Below are the code and all the weights of a small trained network. Each question names an input and a class and asks about switching units off, where a switched-off unit gives its printed mean instead of its output.

import numpy as np


def w(rows, s, z=0):
    codes = np.array(rows[::2]) - 128.0
    scale = np.full(codes.shape[1], s)
    scale[-1] = z or s
    return codes * scale


def f(y):
    return y / 2 * (1 + np.tanh(0.7978845608 * (y + 0.044715 * y**3)))


def log_softmax(a):
    a = a - a.max(-1, keepdims=True)
    return a - np.log(np.exp(a).sum(-1, keepdims=True))


def net(x, mask):
    res = np.array(x, float).reshape(1, 4) / 4 @ E
    y = f(res @ A[0][:, :-1].T + A[0][:, -1])
    res = res + np.where(mask, y, B[0][:, -1]) @ B[0][:, :-1]
    return log_softmax(res[-1] @ U[:, :-1].T + U[:, -1])


A, B = {}, {}
E = w([
[37,175,136,84,158],'x0',
[164,141,83,108,82],'x1',
[201,126,151,173,254],'x2',
[111,145,81,240,157],'x3',
],0.0085)
A[0] = w([
[61,122,142,198,111,143],'N0',
[105,140,119,146,116,173],'N1',
[185,130,91,99,10,135],'N2',
[162,140,111,169,233,207],'N3',
[100,140,157,13,148,198],'N4',
[99,150,113,119,124,165],'N5',
[129,150,141,117,115,81],'N6',
[102,131,136,177,125,108],'N7',
[98,146,106,143,57,255],'N8',
[167,71,136,117,126,84],'N9',
[130,116,125,120,95,230],'N10',
[201,58,192,166,178,144],'N11',
[143,166,109,154,172,101],'N12',
[114,110,149,66,108,203],'N13',
[133,140,157,136,162,95],'N14',
[105,137,134,13,104,200],'N15',
[127,145,105,155,239,170],'N16',
[93,127,114,187,149,131],'N17',
],0.014,0.0024)
B[0] = w([
[87,154,128,167,73,178],'N0',
[109,123,135,135,106,147],'N1',
[207,44,166,136,127,254],'N2',
[109,130,120,162,210,247],'N3',
[93,144,102,55,154,229],'N4',
[114,126,127,115,100,152],'N5',
[134,115,115,124,133,130],'N6',
[102,139,111,156,112,150],'N7',
[115,110,144,154,68,219],'N8',
[149,163,113,120,97,155],'N9',
[138,105,125,126,107,167],'N10',
[163,253,109,127,105,231],'N11',
[118,110,161,127,171,168],'N12',
[129,117,107,81,124,197],'N13',
[135,134,121,147,151,149],'N14',
[116,120,117,34,133,246],'N15',
[110,84,140,178,199,227],'N16',
[78,137,146,158,119,175],'N17',
],0.033,0.0097)
U = w([
[69,110,139,163,120,231],'0',
[192,56,160,132,112,161],'1',
[154,174,111,150,176,8],'2',
[96,125,126,183,244,192],'3',
[102,94,103,57,151,4],'4',
],0.011,0.00034)

Each question gives the input, the list of numbers given to net, and the class t.
The units are the neurons (one row each of A and B). Each row of codes is followed by its name. A weight is (code - 128) times the scale printed after its matrix; where a second scale follows, it is the last column's (A, B and U).
mask holds one flag per neuron, in row order. A switched-off neuron (its flag False) gives its mean, the last column of its row in B, instead of its output. The means were averaged over made-up inputs and are rounded, as every weight is.
A unit's drop is (log p(t) with every unit on - log p(t) with that unit switched off) / (log p(t) with every unit on - log p(t) with every unit switched off).
The circuit of an input: a set's keep is (log p(t) with only the set's units on - log p(t) with every unit switched off) / (log p(t) with every unit on - log p(t) with every unit switched off). Starting from the 12 units with the biggest drops (on a tie, the unit counted first), units are removed one at a time, each time the one whose removal leaves the highest keep (on an exact tie, the one counted first), for as long as the keep stays at least 0.8.
units of the circuit, in order: the units of the circuit, biggest drop first
k most important neurons: the k neurons with the biggest drops, biggest first
drop when u is switched off: that unit's drop, to one decimal
input [5,4,-1,3], class 0: 2 most important neurons	[N2; N15]
input [2,-5,-6,2], class 0: units of the circuit, in order	[N0]
input [7,5,-3,4], class 0: units of the circuit, in order	[N8; N0]
input [-8,0,0,0], class 2: 2 most important neurons	[N11; N8]
input [0,0,-3,0], class 1: units of the circuit, in order	[N4; N3]
input [-4,2,-4,7], class 0: 4 most important neurons	[N0; N17; N7; N15]
input [-4,2,4,0], class 2: 2 most important neurons	[N11; N9]
input [-3,2,6,-3], class 2: 3 most important neurons	[N11; N9; N17]
input [-8,-2,3,-8], class 2: drop when N11 is switched off	1.1
input [-2,0,-8,0], class 1: drop when N2 is switched off	0.1
input [-5,1,-4,5], class 1: drop when N2 is switched off	0.1
